Below is a small trained network, with its code and all its weights. Each question gives an input and a class and asks what happens when units are switched off, that is, made to give their printed mean instead of their output.

import numpy as np


def w(rows, s, z=0):
    codes = np.array(rows[::2]) - 128.0
    scale = np.full(codes.shape[1], s)
    scale[-1] = z or s
    return codes * scale


def f(y):
    return np.maximum(y, 0)


def log_softmax(a):
    a = a - a.max(-1, keepdims=True)
    return a - np.log(np.exp(a).sum(-1, keepdims=True))


def net(x, mask):
    res = np.array(x, float).reshape(1, 7) / 4 @ E
    y = f(res @ A[0][:, :-1].T + A[0][:, -1])
    res = res + np.where(mask, y, B[0][:, -1]) @ B[0][:, :-1]
    return log_softmax(res[-1] @ U[:, :-1].T + U[:, -1])


A, B = {}, {}
E = w([
[123,95,105,111,138,151,149,91,172,97],'x0',
[107,48,66,130,115,23,175,157,166,193],'x1',
[246,162,96,15,143,63,98,158,107,105],'x2',
[129,139,113,136,149,136,127,129,120,141],'x3',
[128,139,126,126,117,131,123,139,126,137],'x4',
[66,177,71,88,76,92,171,27,67,103],'x5',
[134,116,148,137,116,107,124,121,126,114],'x6',
],0.013)
A[0] = w([
[127,158,159,103,148,208,72,93,68,92,152],'N0',
[4,101,150,197,90,193,145,125,149,181,93],'N1',
[67,160,80,175,65,125,105,77,120,112,71],'N2',
[148,113,199,118,154,120,148,94,135,100,116],'N3',
[195,144,72,46,102,95,80,168,156,70,58],'N4',
[104,106,153,141,149,149,98,161,152,146,66],'N5',
[145,119,101,152,143,162,178,150,109,62,59],'N6',
[124,74,51,140,150,28,158,144,154,177,151],'N7',
[84,180,104,96,134,88,218,94,64,105,45],'N8',
[162,217,144,152,134,219,88,120,111,1,163],'N9',
[104,186,108,98,102,98,154,130,133,94,4],'N10',
[99,93,204,132,179,154,132,204,177,147,53],'N11',
[209,126,87,14,142,114,107,172,101,107,92],'N12',
[74,206,123,97,125,81,159,41,116,140,62],'N13',
[172,120,177,150,183,171,113,199,190,129,53],'N14',
[106,98,113,123,133,55,216,155,159,202,154],'N15',
[17,132,159,236,100,172,179,151,137,125,116],'N16',
[188,95,147,151,147,170,71,170,209,163,54],'N17',
[144,155,91,129,145,127,115,141,126,133,57],'N18',
[186,100,141,158,144,155,96,159,173,170,48],'N19',
[117,163,216,144,147,222,87,106,99,45,166],'N20',
[47,180,72,83,25,127,158,114,66,102,75],'N21',
[107,39,92,116,145,52,131,171,145,183,146],'N22',
[124,148,113,86,117,121,145,160,155,114,175],'N23',
[83,147,99,99,122,112,148,49,75,143,72],'N24',
[210,165,69,96,149,60,95,141,136,73,77],'N25',
[92,97,105,147,65,90,197,134,167,221,163],'N26',
[68,80,171,166,112,186,128,125,143,172,44],'N27',
],0.0099,0.0032)
B[0] = w([
[45,172,82,80,51,203,102,150,149,144,223],'N0',
[160,223,157,157,207,85,101,3,53,95,248],'N1',
[195,130,183,170,163,108,186,164,163,171,200],'N2',
[173,86,124,124,97,135,113,155,68,112,148],'N3',
[148,111,145,154,174,115,129,12,59,80,226],'N4',
[135,90,156,168,114,68,179,135,96,140,162],'N5',
[161,118,100,97,109,163,163,98,117,102,140],'N6',
[43,167,35,17,44,209,93,107,95,157,237],'N7',
[107,45,197,196,123,83,217,169,192,192,214],'N8',
[21,127,38,52,55,213,60,204,108,146,255],'N9',
[150,116,134,139,111,83,134,125,174,109,166],'N10',
[174,16,148,187,170,130,178,186,230,166,192],'N11',
[188,214,191,164,220,110,107,35,87,97,245],'N12',
[202,65,191,156,87,124,184,163,231,193,217],'N13',
[238,72,140,155,110,119,182,190,127,213,206],'N14',
[59,182,44,58,48,207,73,125,64,177,222],'N15',
[154,245,127,123,224,62,66,38,84,77,247],'N16',
[183,96,179,197,95,137,255,150,177,190,204],'N17',
[142,200,143,145,122,131,148,91,125,139,145],'N18',
[172,67,146,151,109,92,185,202,173,199,184],'N19',
[87,149,89,83,46,180,56,144,76,115,244],'N20',
[179,53,131,205,99,122,179,156,206,105,237],'N21',
[79,104,123,82,65,169,84,196,62,138,225],'N22',
[112,170,101,121,154,129,105,106,136,81,160],'N23',
[138,39,113,175,141,78,217,181,224,157,209],'N24',
[175,153,138,173,181,63,74,35,93,6,225],'N25',
[130,182,85,89,75,184,76,118,76,148,222],'N26',
[126,122,157,92,216,101,141,61,82,115,197],'N27',
],0.0066,0.017)
U = w([
[67,132,88,62,44,192,68,136,86,151,205],'0',
[142,156,142,130,246,104,100,48,77,92,170],'1',
[153,61,143,158,118,121,203,160,168,174,3],'2',
],0.012,0.0015)

Each question gives the input, the list of numbers given to net, and the class t.
The units are the neurons (one row each of A and B). Each row of codes is followed by its name. A weight is (code - 128) times the scale printed after its matrix; where a second scale follows, it is the last column's (A, B and U).
mask holds one flag per neuron, in row order. A switched-off neuron (its flag False) gives its mean, the last column of its row in B, instead of its output. The means were averaged over made-up inputs and are rounded, as every weight is.
A unit's drop is (log p(t) with every unit on - log p(t) with that unit switched off) / (log p(t) with every unit on - log p(t) with every unit switched off).
The circuit of an input: a set's keep is (log p(t) with only the set's units on - log p(t) with every unit switched off) / (log p(t) with every unit on - log p(t) with every unit switched off). Starting from the 12 units with the biggest drops (on a tie, the unit counted first), units are removed one at a time, each time the one whose removal leaves the highest keep (on an exact tie, the one counted first), for as long as the keep stays at least 0.8.
circuit, biggest first: the units of the circuit, biggest drop first
unit that matters most: the unit with the biggest drop
top k neurons: the k neurons with the biggest drops, biggest first
drop when u is switched off: that unit's drop, to one decimal
input [-5,8,-7,-1,-2,0,6], class 0: circuit, biggest first -> N15
input [8,-7,-8,1,-6,8,5], class 1: top 4 neurons -> N16, N1, N27, N2
input [-1,3,6,6,-1,-6,2], class 1: top 4 neurons -> N12, N25, N4, N13
input [-2,6,-6,-6,4,-6,-2], class 0: top 2 neurons -> N15, N22
input [7,-3,-7,3,-5,8,8], class 2: top 2 neurons -> N13, N24
input [2,-5,4,-7,-2,-6,-1], class 2: top 2 neurons -> N17, N14
input [-1,8,-8,3,-2,1,-2], class 0: top 2 neurons -> N15, N7
input [-1,6,0,-7,2,-6,0], class 0: top 3 neurons -> N7, N15, N22
input [2,7,-8,-2,-3,0,4], class 1: top 3 neurons -> N1, N16, N9
input [2,2,4,-8,-6,-4,-6], class 1: top 2 neurons -> N12, N13
input [-7,-1,-2,1,-8,-1,0], class 1: top 4 neurons -> N7, N9, N15, N22
input [8,7,8,8,-4,0,-1], class 1: top 3 neurons -> N12, N25, N4
input [-2,7,-1,0,5,-6,2], class 0: top 2 neurons -> N7, N15
input [4,-4,4,-1,-5,5,0], class 2: unit that matters most -> N7
input [-6,8,4,-2,-3,-7,0], class 0: drop when N15 is switched off -> 0.3
input [4,0,-7,6,4,0,6], class 1: drop when N27 is switched off -> 0.0
input [2,8,6,0,-2,-2,-4], class 0: drop when N7 is switched off -> 0.1
input [-2,-6,-1,7,-2,7,4], class 2: drop when N7 is switched off -> 0.2
